Below are the code and all the weights of a small trained network. Each question names an input and a class and asks about switching units off, where a switched-off unit gives its printed mean instead of its output.

import numpy as np


def w(rows, s, z=0):
    codes = np.array(rows[::2]) - 128.0
    scale = np.full(codes.shape[1], s)
    scale[-1] = z or s
    return codes * scale


def norm(h):
    return h / np.sqrt((h * h).mean(-1, keepdims=True) + 1e-5)


def f(y):
    return np.maximum(y, 0)


def log_softmax(a):
    a = a - a.max(-1, keepdims=True)
    return a - np.log(np.exp(a).sum(-1, keepdims=True))


def net(x, mask):
    res = np.array(x, float).reshape(1, 5) / 4 @ E
    u = 0
    for l in range(2):
        y = f(norm(res) @ A[l][:, :-1].T + A[l][:, -1])
        res = res + np.where(mask[u : u + 3], y, B[l][:, -1]) @ B[l][:, :-1]
        u += 3
    return log_softmax(norm(res)[-1] @ U[:, :-1].T + U[:, -1])


A, B = {}, {}
E = w([
[131,133,131,129,129,132,139,131,119,137,126,117],'x0',
[144,96,88,192,100,255,73,202,207,145,215,143],'x1',
[168,194,196,94,107,156,182,72,75,34,44,199],'x2',
[120,126,137,124,121,134,135,130,135,136,124,127],'x3',
[163,202,196,136,57,110,21,156,76,207,122,87],'x4',
],0.0064)
A[0] = w([
[112,61,74,130,196,208,226,122,171,31,129,212,49],'L0N1',
[78,40,70,106,220,109,250,105,165,71,119,165,70],'L0N2',
[94,54,68,119,187,124,160,120,168,82,137,168,5],'L0N3',
],0.02,0.0027)
B[0] = w([
[81,194,87,2,141,54,224,22,104,107,152,137,253],'L0N1',
[182,124,154,234,69,194,58,192,182,136,157,76,248],'L0N2',
[168,158,178,170,86,158,119,114,143,96,106,111,199],'L0N3',
],0.012,0.025)
A[1] = w([
[136,182,170,57,127,201,170,88,59,70,80,249,67],'L1N1',
[176,244,130,125,29,247,184,65,204,35,195,136,197],'L1N2',
[127,110,103,154,108,249,94,147,208,137,181,166,3],'L1N3',
],0.015,0.0028)
B[1] = w([
[167,137,119,186,79,190,150,121,213,64,176,86,172],'L1N1',
[79,2,106,117,239,120,79,220,62,191,66,221,254],'L1N2',
[171,165,163,128,101,140,210,61,143,6,91,124,167],'L1N3',
],0.009,0.038)
U = w([
[195,178,177,198,61,197,96,123,173,75,126,119,106],'0',
[94,75,102,122,191,155,107,163,126,140,104,221,47],'1',
[82,220,105,71,117,2,150,20,127,191,175,53,253],'2',
],0.0083,0.0037)

Each question gives the input, the list of numbers given to net, and the class t.
The units are the neurons (one row each of A and B). Each row of codes is followed by its name. A weight is (code - 128) times the scale printed after its matrix; where a second scale follows, it is the last column's (A, B and U).
mask holds one flag per neuron, layer by layer. A switched-off neuron (its flag False) gives its mean, the last column of its row in B, instead of its output. The means were averaged over made-up inputs and are rounded, as every weight is.
A unit's drop is (log p(t) with every unit on - log p(t) with that unit switched off) / (log p(t) with every unit on - log p(t) with every unit switched off).
top k neurons: the k neurons with the biggest drops, biggest first
k most important neurons of layer l: the k neurons of layer l with the biggest drops, biggest first
drop of u: that unit's drop, to one decimal
input [4,2,-4,-5,4], class 0: most important neuron of layer 0 : L0N1
input [-8,-4,-6,-1,3], class 2: top 3 neurons : L0N2, L1N2, L0N3
input [0,-1,6,7,4], class 0: top 3 neurons : L1N1, L0N1, L0N3
input [2,4,0,5,2], class 0: top 2 neurons : L0N1, L1N3
input [-4,-7,6,-1,7], class 0: top 3 neurons : L0N1, L1N2, L0N2
input [-8,-1,-5,1,-3], class 0: top 2 neurons : L0N2, L0N3
input [0,-3,-1,1,2], class 2: top 4 neurons : L0N2, L0N3, L1N2, L1N1
input [-4,-8,-5,-7,-3], class 0: top 2 neurons : L0N2, L0N1
input [-2,-2,-4,-8,-4], class 0: top 2 neurons : L0N2, L0N3
input [-2,-4,-4,-8,3], class 2: top 2 neurons : L0N2, L1N2
input [-6,4,-5,0,7], class 0: top 3 neurons : L0N1, L1N2, L0N3
input [5,-2,2,2,6], class 0: 2 most important neurons of layer 0 : L0N1, L0N3
input [6,-1,-8,3,6], class 2: drop of L1N1 : 0.2
input [6,-1,-4,-7,7], class 2: drop of L0N2 : 1.1
input [5,2,7,6,-8], class 2: drop of L0N1 : 1.4
input [-3,1,7,3,-7], class 2: most important neuron of layer 0 : L0N1
input [6,-3,-2,-8,8], class 2: 2 most important neurons of layer 1 : L1N2, L1N1
